Here is a tiny trained network, its code and every weight. The questions are about switching its units off for an input and a target symbol, where a switched-off unit gives its printed mean instead of its output.

import numpy as np


def w(rows, s, z=0):
    codes = np.array(rows[::2]) - 128.0
    scale = np.full(codes.shape[1], s)
    scale[-1] = z or s
    return codes * scale


def norm(h):
    return h / np.sqrt((h * h).mean(-1, keepdims=True) + 1e-5)


def f(y):
    return np.maximum(y, 0)


def softmax(a):
    e = np.exp(a - a.max(-1, keepdims=True))
    return e / e.sum(-1, keepdims=True)


def log_softmax(a):
    a = a - a.max(-1, keepdims=True)
    return a - np.log(np.exp(a).sum(-1, keepdims=True))


def net(x, mask):
    ids = ['ΓΔΘΛΠΣαεημτψ'.index(c) for c in x.split()]
    T = len(ids)
    res = E[ids] + P[:T]
    u = 0
    for l in range(2):
        r = norm(res)
        for j in range(3):
            rows = slice(4 * j, 4 * j + 4)
            q, k, v = (r @ M[l][rows].T for M in (Q, K, V))
            z = softmax(np.where(np.tri(T) > 0, q @ k.T / 4**0.5, -1e9)) @ v
            o = O[l][rows]
            res = res + np.where(mask[u + j], z, o[:, -1]) @ o[:, :-1]
        u += 3
        y = f(norm(res) @ A[l][:, :-1].T + A[l][:, -1])
        res = res + np.where(mask[u : u + 12], y, B[l][:, -1]) @ B[l][:, :-1]
        u += 12
    return log_softmax(norm(res)[-1] @ U[:, :-1].T + U[:, -1])


Q, K, V, O, A, B = {}, {}, {}, {}, {}, {}
E = w([
[118,75,137],'Γ',
[129,102,171],'Δ',
[125,89,100],'Θ',
[130,92,110],'Λ',
[243,253,254],'Π',
[131,29,167],'Σ',
[119,76,136],'α',
[107,74,214],'ε',
[120,13,187],'η',
[128,49,89],'μ',
[152,50,149],'τ',
[152,254,85],'ψ',
],0.0091)
P = w([
[112,149,128],'0',
[204,54,10],'1',
[42,149,114],'2',
[214,143,104],'3',
[51,163,117],'4',
[199,118,109],'5',
[47,161,110],'6',
[194,106,115],'7',
[45,164,106],'8',
[189,98,120],'9',
[47,162,109],'10',
[186,93,128],'11',
[45,165,100],'12',
],0.013)
Q[0] = w([
[185,87,105],'L0H1',
[89,54,121],'L0H1',
[159,119,78],'L0H1',
[138,73,57],'L0H1',
[179,51,142],'L0H2',
[120,75,195],'L0H2',
[54,218,48],'L0H2',
[36,142,82],'L0H2',
[115,116,77],'L0H3',
[117,245,123],'L0H3',
[50,126,157],'L0H3',
[119,112,162],'L0H3',
],0.011)
K[0] = w([
[243,154,62],'L0H1',
[66,17,132],'L0H1',
[57,185,76],'L0H1',
[52,36,1],'L0H1',
[17,38,218],'L0H2',
[129,138,161],'L0H2',
[230,186,117],'L0H2',
[174,236,87],'L0H2',
[148,192,199],'L0H3',
[64,82,87],'L0H3',
[97,10,141],'L0H3',
[149,119,185],'L0H3',
],0.0072)
V[0] = w([
[118,136,133],'L0H1',
[64,139,6],'L0H1',
[142,97,165],'L0H1',
[225,106,201],'L0H1',
[134,177,139],'L0H2',
[191,117,133],'L0H2',
[51,129,162],'L0H2',
[93,165,163],'L0H2',
[192,175,169],'L0H3',
[173,108,67],'L0H3',
[187,2,153],'L0H3',
[34,108,149],'L0H3',
],0.0083)
O[0] = w([
[102,131,138,126],'L0H1',
[183,82,231,254],'L0H1',
[65,148,62,103],'L0H1',
[129,61,64,28],'L0H1',
[28,111,188,122],'L0H2',
[92,99,103,119],'L0H2',
[225,192,188,104],'L0H2',
[103,93,253,103],'L0H2',
[107,92,194,53],'L0H3',
[101,57,71,158],'L0H3',
[49,126,91,138],'L0H3',
[112,221,164,163],'L0H3',
],0.0045,0.0021)
A[0] = w([
[129,177,174,170],'L0N1',
[151,103,143,192],'L0N2',
[110,185,159,202],'L0N3',
[57,145,117,177],'L0N4',
[192,51,142,187],'L0N5',
[191,98,202,104],'L0N6',
[117,146,55,89],'L0N7',
[178,11,116,59],'L0N8',
[119,96,190,5],'L0N9',
[119,150,119,112],'L0N10',
[111,80,87,133],'L0N11',
[77,84,122,215],'L0N12',
],0.011,0.0024)
B[0] = w([
[81,88,94,182],'L0N1',
[104,76,93,182],'L0N2',
[157,86,121,210],'L0N3',
[113,125,103,249],'L0N4',
[61,114,31,253],'L0N5',
[77,104,141,226],'L0N6',
[147,60,255,178],'L0N7',
[220,9,75,228],'L0N8',
[15,118,79,147],'L0N9',
[134,122,134,152],'L0N10',
[109,185,124,166],'L0N11',
[140,215,120,205],'L0N12',
],0.0084,0.0051)
Q[1] = w([
[248,114,144],'L1H1',
[54,153,181],'L1H1',
[41,156,73],'L1H1',
[108,161,46],'L1H1',
[143,198,132],'L1H2',
[141,84,109],'L1H2',
[95,177,206],'L1H2',
[137,167,201],'L1H2',
[118,157,98],'L1H3',
[99,142,105],'L1H3',
[100,24,168],'L1H3',
[87,119,134],'L1H3',
],0.016)
K[1] = w([
[133,126,60],'L1H1',
[150,132,198],'L1H1',
[101,143,255],'L1H1',
[80,149,184],'L1H1',
[104,131,160],'L1H2',
[214,57,133],'L1H2',
[63,81,179],'L1H2',
[20,85,97],'L1H2',
[147,125,209],'L1H3',
[151,115,177],'L1H3',
[151,61,110],'L1H3',
[127,83,80],'L1H3',
],0.016)
V[1] = w([
[156,100,82],'L1H1',
[119,252,167],'L1H1',
[137,116,222],'L1H1',
[163,82,167],'L1H1',
[100,111,121],'L1H2',
[88,148,205],'L1H2',
[169,116,105],'L1H2',
[129,121,110],'L1H2',
[112,106,121],'L1H3',
[128,141,109],'L1H3',
[160,79,75],'L1H3',
[153,138,158],'L1H3',
],0.017)
O[1] = w([
[129,151,90,58],'L1H1',
[54,135,197,44],'L1H1',
[142,9,178,169],'L1H1',
[116,74,88,106],'L1H1',
[122,84,95,176],'L1H2',
[115,150,61,3],'L1H2',
[110,115,231,131],'L1H2',
[125,118,155,167],'L1H2',
[125,148,119,202],'L1H3',
[125,108,113,131],'L1H3',
[171,130,109,223],'L1H3',
[135,123,173,27],'L1H3',
],0.012,0.003)
A[1] = w([
[93,155,140,2],'L1N1',
[80,137,93,113],'L1N2',
[149,203,130,225],'L1N3',
[98,11,74,85],'L1N4',
[79,150,254,12],'L1N5',
[83,88,95,67],'L1N6',
[194,90,117,41],'L1N7',
[134,252,115,135],'L1N8',
[79,105,97,25],'L1N9',
[236,132,76,224],'L1N10',
[146,182,54,121],'L1N11',
[177,103,115,68],'L1N12',
],0.016,0.0034)
B[1] = w([
[139,94,150,139],'L1N1',
[165,131,127,161],'L1N2',
[136,132,201,162],'L1N3',
[160,161,191,245],'L1N4',
[172,109,12,165],'L1N5',
[150,206,138,169],'L1N6',
[172,156,106,181],'L1N7',
[157,113,194,174],'L1N8',
[175,124,94,157],'L1N9',
[78,9,132,238],'L1N10',
[130,112,76,176],'L1N11',
[160,92,30,169],'L1N12',
],0.013,0.012)
U = w([
[153,69,43,139],'Γ',
[200,69,125,62],'Δ',
[136,59,232,91],'Θ',
[253,154,172,3],'Λ',
[43,79,124,79],'Π',
[154,158,148,113],'Σ',
[124,152,148,161],'α',
[130,147,148,170],'ε',
[66,166,139,243],'η',
[42,75,129,68],'μ',
[184,203,57,125],'τ',
[56,139,46,138],'ψ',
],0.018,0.005)

Each question gives the input, a string of symbols that net reads in full, and the target symbol t.
The units are the heads (4 rows each of Q, K, V and O) and the neurons (one row each of A and B). Each row of codes is followed by its name. A weight is (code - 128) times the scale printed after its matrix; where a second scale follows, it is the last column's (O, A, B and U).
mask holds one flag per unit, layer by layer, with each layer's heads first. A switched-off unit (its flag False) gives its mean, the last column of its rows in O or B, instead of its output. The means were averaged over made-up inputs and are rounded, as every weight is.
A unit's drop is (log p(t) with every unit on - log p(t) with that unit switched off) / (log p(t) with every unit on - log p(t) with every unit switched off).
The circuit of an input: a set's keep is (log p(t) with only the set's units on - log p(t) with every unit switched off) / (log p(t) with every unit on - log p(t) with every unit switched off). Starting from the 12 units with the biggest drops (on a tie, the unit counted first), units are removed one at a time, each time the one whose removal leaves the highest keep (on an exact tie, the one counted first), for as long as the keep stays at least 0.8.
circuit, biggest first: the units of the circuit, biggest drop first
k most important neurons: the k neurons with the biggest drops, biggest first
k most important neurons of layer l: the k neurons of layer l with the biggest drops, biggest first
which heads matter: for each layer, one digit per head in row order, 1 if its drop is at least 0.15 and else 0, layers parted by /
input η ψ ψ Γ η, target η: circuit, biggest first : [L1H1 L0N8 L0H1 L0N7]
input ψ Θ ε ε Σ ψ ε ψ ψ ε ψ η Σ, target Θ: circuit, biggest first : [L1H1 L0N8 L0N12]
input Σ τ η ψ η ψ Σ α ε η Λ Π, target Γ: 3 most important neurons of layer 1 : [L1N10 L1N4 L1N11]
input ψ Π Γ η α Λ Θ, target Θ: circuit, biggest first : [L1H1 L0N5 L0N8 L0H1]
input ε η ψ α Γ ψ ψ ε η ψ Σ ψ ψ, target τ: 3 most important neurons of layer 0 : [L0N1 L0N8 L0N5]
input ψ ε Σ Θ ψ ε ψ ψ Π ψ α, target Θ: most important neuron : [L0N5]
input Σ τ η ψ μ α ε, target ψ: which heads matter : 111 / 110
input ε Λ Σ η ψ ε Θ η ψ ψ Γ, target τ: circuit, biggest first : [L1N10 L0N12]
input ε ε α η η, target τ: 3 most important neurons : [L0N1 L0N8 L1N10]
input ε Θ μ ε ε Δ ψ μ α ψ Λ, target τ: circuit, biggest first : [L0N8 L1N10]
input ε Λ ψ ψ ε, target τ: 4 most important neurons : [L0N1 L0N8 L0N5 L1N10]
input ψ ε α ε Λ ε Δ ψ Λ, target Θ: circuit, biggest first : [L1H1 L0N5 L0N8]
input ψ Σ Λ Π τ ψ ψ τ η ε ψ, target Θ: circuit, biggest first : [L1H1 L0N5 L0N8 L0N12]
input ψ ψ ε Δ ψ μ Λ, target Θ: 4 most important neurons : [L0N5 L0N8 L0N3 L1N4]
input ψ μ ε Γ μ ε ψ ψ η Δ ψ ψ, target Λ: 3 most important neurons : [L1N10 L1N5 L0N8]
input ψ Σ ε ψ Σ ψ α ε Σ Θ ψ ψ Δ, target Θ: 4 most important neurons of layer 0 : [L0N5 L0N8 L0N3 L0N12]
input ψ Θ Π, target Θ: which heads matter : 011 / 100
input Σ ε ψ Σ ψ η Γ Π μ Δ ε ψ α, target ψ: 4 most important neurons : [L0N12 L0N5 L0N7 L0N8]
input ψ ε τ, target Θ: 4 most important neurons : [L0N5 L0N8 L0N3 L1N4]
input ε η η Γ Π ε ψ, target τ: 3 most important neurons : [L0N1 L0N8 L1N10]
input Γ ε ψ ψ α ψ ψ Π ψ, target μ: which heads matter : 111 / 100
input ψ ψ ε ε α Δ Σ μ ψ Π, target Γ: which heads matter : 000 / 100
input η α ψ Θ ε Γ ψ ψ μ ε Λ, target η: 2 most important neurons : [L0N12 L0N8]
input ε τ Θ, target τ: 3 most important neurons of layer 0 : [L0N1 L0N8 L0N5]
input Σ Σ ψ, target ψ: 3 most important neurons of layer 0 : [L0N5 L0N7 L0N8]
input η η ψ ε ψ, target η: 2 most important neurons : [L0N8 L1N10]
input Δ η α ψ ψ ψ, target Θ: which heads matter : 001 / 110
input Π τ Π Γ ε, target Λ: which heads matter : 111 / 110
